Below is a small trained network, with its code and all its weights. Each question gives an input and a target symbol and asks what happens when units are switched off, that is, made to give their printed mean instead of their output.

import numpy as np


def w(rows, s, z=0):
    codes = np.array(rows[::2]) - 128.0
    scale = np.full(codes.shape[1], s)
    scale[-1] = z or s
    return codes * scale


def norm(h):
    return h / np.sqrt((h * h).mean(-1, keepdims=True) + 1e-5)


def softmax(a):
    e = np.exp(a - a.max(-1, keepdims=True))
    return e / e.sum(-1, keepdims=True)


def log_softmax(a):
    a = a - a.max(-1, keepdims=True)
    return a - np.log(np.exp(a).sum(-1, keepdims=True))


def net(x, mask):
    ids = ['ΔΛΞΦαβεζηθμστ'.index(c) for c in x.split()]
    T = len(ids)
    res = E[ids] + P[:T]
    u = 0
    for l in range(3):
        r = norm(res)
        for j in range(2):
            rows = slice(4 * j, 4 * j + 4)
            q, k, v = (r @ M[l][rows].T for M in (Q, K, V))
            z = softmax(np.where(np.tri(T) > 0, q @ k.T / 4**0.5, -1e9)) @ v
            o = O[l][rows]
            res = res + np.where(mask[u + j], z, o[:, -1]) @ o[:, :-1]
        u += 2
    return log_softmax(norm(res)[-1] @ U[:, :-1].T + U[:, -1])


Q, K, V, O = {}, {}, {}, {}
E = w([
[93,127,120],'Δ',
[148,218,79],'Λ',
[150,128,187],'Ξ',
[168,124,172],'Φ',
[148,115,172],'α',
[252,171,96],'β',
[156,119,149],'ε',
[48,231,96],'ζ',
[127,130,182],'η',
[168,130,179],'θ',
[135,116,172],'μ',
[161,119,157],'σ',
[163,143,188],'τ',
],0.019)
P = w([
[113,191,172],'0',
[98,195,163],'1',
[127,77,206],'2',
[77,205,135],'3',
[125,58,196],'4',
[70,209,112],'5',
[130,44,185],'6',
[62,208,79],'7',
[122,34,175],'8',
[57,207,68],'9',
[127,23,169],'10',
[58,204,62],'11',
[145,1,194],'12',
],0.0042)
Q[0] = w([
[123,98,94],'L0H1',
[127,152,254],'L0H1',
[190,114,50],'L0H1',
[111,52,112],'L0H1',
[102,238,171],'L0H2',
[77,57,137],'L0H2',
[97,23,71],'L0H2',
[143,94,176],'L0H2',
],0.008)
K[0] = w([
[210,55,164],'L0H1',
[107,118,60],'L0H1',
[66,142,249],'L0H1',
[143,188,175],'L0H1',
[43,94,69],'L0H2',
[171,181,153],'L0H2',
[231,179,130],'L0H2',
[191,184,164],'L0H2',
],0.011)
V[0] = w([
[78,159,86],'L0H1',
[168,131,99],'L0H1',
[102,204,189],'L0H1',
[165,116,179],'L0H1',
[150,104,106],'L0H2',
[95,174,181],'L0H2',
[119,139,197],'L0H2',
[153,116,255],'L0H2',
],0.0075)
O[0] = w([
[117,181,132,97],'L0H1',
[235,154,75,124],'L0H1',
[92,101,193,201],'L0H1',
[119,60,212,170],'L0H1',
[123,34,131,104],'L0H2',
[254,101,154,188],'L0H2',
[194,103,126,197],'L0H2',
[151,193,115,255],'L0H2',
],0.0042,0.0068)
Q[1] = w([
[125,44,160],'L1H1',
[206,181,131],'L1H1',
[166,134,138],'L1H1',
[101,125,139],'L1H1',
[104,151,177],'L1H2',
[141,197,98],'L1H2',
[152,73,170],'L1H2',
[105,9,110],'L1H2',
],0.014)
K[1] = w([
[110,179,146],'L1H1',
[202,129,110],'L1H1',
[157,77,188],'L1H1',
[122,173,104],'L1H1',
[136,86,134],'L1H2',
[10,70,113],'L1H2',
[194,94,86],'L1H2',
[228,126,212],'L1H2',
],0.011)
V[1] = w([
[129,175,132],'L1H1',
[134,165,122],'L1H1',
[117,194,152],'L1H1',
[61,98,113],'L1H1',
[107,137,155],'L1H2',
[255,159,115],'L1H2',
[115,182,133],'L1H2',
[116,34,101],'L1H2',
],0.0092)
O[1] = w([
[120,197,201,152],'L1H1',
[91,113,214,138],'L1H1',
[202,157,212,175],'L1H1',
[254,27,184,1],'L1H1',
[136,198,86,150],'L1H2',
[141,208,201,233],'L1H2',
[130,209,63,161],'L1H2',
[50,15,83,22],'L1H2',
],0.0036,0.0056)
Q[2] = w([
[124,179,125],'L2H1',
[105,75,198],'L2H1',
[132,183,160],'L2H1',
[96,49,200],'L2H1',
[135,74,142],'L2H2',
[163,212,145],'L2H2',
[185,217,174],'L2H2',
[85,2,131],'L2H2',
],0.014)
K[2] = w([
[123,102,76],'L2H1',
[137,90,252],'L2H1',
[158,122,73],'L2H1',
[166,144,249],'L2H1',
[89,146,146],'L2H2',
[116,89,128],'L2H2',
[171,80,130],'L2H2',
[56,162,119],'L2H2',
],0.018)
V[2] = w([
[76,133,165],'L2H1',
[67,207,156],'L2H1',
[241,147,136],'L2H1',
[110,139,233],'L2H1',
[93,223,56],'L2H2',
[133,83,206],'L2H2',
[165,227,254],'L2H2',
[31,41,135],'L2H2',
],0.0065)
O[2] = w([
[69,104,169,130],'L2H1',
[3,61,107,163],'L2H1',
[210,43,46,168],'L2H1',
[101,50,95,165],'L2H1',
[125,85,92,105],'L2H2',
[148,107,144,159],'L2H2',
[66,115,58,249],'L2H2',
[96,151,176,62],'L2H2',
],0.0061,0.013)
U = w([
[17,48,22,115],'Δ',
[136,222,85,207],'Λ',
[127,125,232,95],'Ξ',
[212,107,159,64],'Φ',
[112,55,168,113],'α',
[249,183,55,142],'β',
[153,33,28,22],'ε',
[36,187,141,254],'ζ',
[50,115,226,86],'η',
[200,131,187,61],'θ',
[64,55,170,53],'μ',
[187,49,60,86],'σ',
[173,176,229,106],'τ',
],0.014,0.0059)

Each question gives the input, a string of symbols that net reads in full, and the target symbol t.
The units are the heads (4 rows each of Q, K, V and O). Each row of codes is followed by its name. A weight is (code - 128) times the scale printed after its matrix; where a second scale follows, it is the last column's (O and U).
mask holds one flag per head, layer by layer. A switched-off head (its flag False) gives its mean, the last column of its rows in O, instead of its output. The means were averaged over made-up inputs and are rounded, as every weight is.
A unit's drop is (log p(t) with every unit on - log p(t) with that unit switched off) / (log p(t) with every unit on - log p(t) with every unit switched off).
The circuit of an input: a set's keep is (log p(t) with only the set's units on - log p(t) with every unit switched off) / (log p(t) with every unit on - log p(t) with every unit switched off). Starting from all 6 units, units are removed one at a time, each time the one whose removal leaves the highest keep (on an exact tie, the one counted first), for as long as the keep stays at least 0.8.
units of the circuit, in order: the units of the circuit, biggest drop first
unit that matters most: the unit with the biggest drop
which heads matter: for each layer, one digit per head in row order, 1 if its drop is at least 0.15 and else 0, layers parted by /
input Δ μ Φ σ, target Δ: units of the circuit, in order => (L0H1; L1H1; L2H1)
input Φ Φ σ τ ζ ε, target ζ: unit that matters most => L2H1
input Ξ Ξ σ Δ τ θ, target Δ: which heads matter => 01 / 01 / 00
input ζ σ θ μ θ θ, target ζ: which heads matter => 10 / 00 / 10
input α Φ ε η β η, target β: units of the circuit, in order => (L2H1; L0H1)
input Δ ε μ ε α θ, target Δ: which heads matter => 11 / 11 / 10
input η σ ζ τ β μ ε ζ τ Λ η ε, target Λ: units of the circuit, in order => (L2H1; L1H2)
input τ σ α θ Δ α β Φ Φ ζ Δ Φ, target Δ: which heads matter => 11 / 01 / 00
input ε Φ α θ θ α θ β η ζ τ ε, target ζ: which heads matter => 00 / 01 / 10
input ε μ ε α η Φ μ Δ η ε β α, target β: which heads matter => 00 / 10 / 10
input τ η β ζ η σ, target ζ: units of the circuit, in order => (L2H1; L0H1)
input σ ζ σ Ξ σ Φ α α Λ σ τ ε, target Λ: units of the circuit, in order => (L1H2; L2H1)
input η ε σ Δ α σ, target Δ: which heads matter => 00 / 10 / 00
input α α α α σ ζ ζ α, target ζ: units of the circuit, in order => (L0H1; L2H1)
input ε ε α σ μ ε τ Λ η η, target Λ: units of the circuit, in order => (L0H1)
input Δ η σ Δ Ξ ε, target Δ: units of the circuit, in order => (L0H1; L1H1; L0H2; L2H1)
input β η τ ε β ζ α α μ Φ ε σ, target ζ: which heads matter => 00 / 11 / 10
input ε σ β τ Δ Φ α β Ξ σ Ξ μ, target β: units of the circuit, in order => (L2H1; L0H1)
input α σ Λ μ, target Λ: which heads matter => 10 / 00 / 00
input μ β Λ ε ε Δ ζ θ, target ζ: which heads matter => 00 / 01 / 10
input Δ ε Ξ α Δ ε σ τ, target Δ: unit that matters most => L0H1
input ε α σ Λ ε μ η α, target Λ: which heads matter => 10 / 00 / 00
input Δ Φ τ α, target Δ: which heads matter => 10 / 11 / 00
input Δ α σ α, target Δ: units of the circuit, in order => (L0H1; L1H2; L0H2)
input η Φ Λ α ε β α τ β ε, target β: which heads matter => 00 / 00 / 10
input Λ ε α Φ, target Λ: units of the circuit, in order => (L0H1; L2H1; L0H2)
input Λ Δ Φ Λ ζ Φ, target ζ: units of the circuit, in order => (L2H1)
input θ Λ Ξ Ξ ζ Λ τ τ η μ Λ μ, target Λ: which heads matter => 10 / 01 / 00
